Table B holds the same points as the rows below, measured another way and shuffled. Each row below is followed by which row of B it is.
In the rows, 100 means zero.
B:
0: [ 78 107 119 107 106  73 100 128  87  83  80  97 110  94 104  87  59]
1: [126 111  87  61 101  86  92  83 104 123 135  90 140  84 123 121 103]
2: [ 93  81 103  92 118  80 108  93  87 104 113  77 112 105 119  73 139]
3: [126 113  74  76 107  96 107  84  93 136 108 106  91  96 125 105  78]
4: [ 94  84  96 128 107 136  88  79 108  92  99  99  90 118  75 113 160]
5: [ 71 101  98  91  92  50 136 150  66  90  79  92  85  96 117  54  18]
6: [104  97  93  94 107  97 115 108  93  98  80 109  83  70 113 107  38]
7: [ 89 104 100 100 104  73 122 116  79  95  77 106  77 118  97  73  60]
8: [112 106  82 106 117  83 113  90  92  92  89 111 105 129  73 105  94]
9: [ 88 106  95  95  85 108  90 105 105  95 106  97 102 100 105 111 103]
10: [112 101 110  71  91  84 101 107  95 113 125  79 127  70 129  91  84]
11: [117 102 113  71  92  94  98 103 105 115 118  84 123  67 134  97  92]
12: [103  90 118  82  97  82 104 112  96 118 116  81 105  75 132  73  94]
13: [ 79  81 119 112  76 120 111 116 105  79  98 107  56 104  81  77 106]
14: [ 77 105 115  99 102  68 110 136  83  88  78  97 102  95 112  78  47]
15: [111 104  94  98 112 103 114  99  95 100  93 117 101  70 103 122  42]
16: [101  92 118  83  87  81 113 114  91 109 114  77 111  74 126  70  85]
17: [ 90  98  93 112 100 129  87  87 108  91 103 107 106 115  74 118 136]
18: [111 111  77  97 122  70 121  86  89  89 103 106 130 117  71 120  88]
19: [ 88  81 105 125  91 116 109  94  95  90  94  98  82 114  81  94 130]

[102  80  91  98 108 147  74 101 101  86  98 117 104 110 116 129  89 105
 117  87  83  86] : 14
[ 86  94  95  79 110  95 118 102  93 118  62 103  65  83 100 102  94  99
  87 122 111  93] : 13
[ 79  94  89 124  95 119  97 145  86 100 118  94 135 108 109  97  84 111
 100 106  74  89] : 10
[ 87 110  96 137  92  94 103 133  96  99 129  90 146 105 100  94  96 106
  96  91  87  96] : 1
[116 113 104  67 107  45 114  77 109 101  78  94  70  87  82  85 122  87
  85 111 110 110] : 4
[103  95 101  69  94  76 112  83 101 107  74  88  67 104  90  84 113  91
  90 118 107 108] : 19
[114 103  97 131  94 124 100 100  86  99 117 111 105  80  98 125  90 108
 118 124 104  94] : 6
[ 82 101  93 118 108 108 104 137  86 101 116  98 133  99 106  97  84 111
 100 109  77  89] : 11
[100 110 114 124  66 101  94  91  92 106 137  84 104  97  97  78  98  97
 107 106 101 115] : 3
[120 106  97 142 105 117 106 102  91  95 112 115 116  82  93 132  96 110
 115 118 111  92] : 15
[117  97 110 126  82 118 105  94 104  97  98  96 128 130  90 120 120 106
 108  87 127 106] : 18
[ 98 100  82 109  94  92  92 101 111  89  93  97  92  88  97 105 111  87
  88  92  83  91] : 9
[114  98 118 105  86 114 105  79 105 103  96  98 105 125  95 108 114 104
 109  87 134 114] : 8
[ 89  59  93 103  73 181  67 100  92  95 101 103  93 130 123 123  87 103
 123  91  79  92] : 5
[ 80  89 100  92  99 110  95 131  80 104 108  92 115 108 110  89  81 109
 105 119  74  91] : 12
[110 110  94  91 102  64 100  90 113  93  85  96  78  89  87  95 121  85
  86  96  99 102] : 17
[100  81 110  94  82 145  92  79  98 106  99 100  83 120 110 107  96 102
 116  91 114 106] : 7
[ 85  88 121  64  84  98  82 116  88 105 101  83 105 114  99  68 107  94
 100 109  86 105] : 2
[ 78  86  93 101  98 119  94 137  80 103 111  93 117 108 110  90  81 109
 106 118  70  90] : 16
[107  85  91  98 117 137  77 102 105  83  97 119 110 109 112 129  92 105
 114  85  85  86] : 0
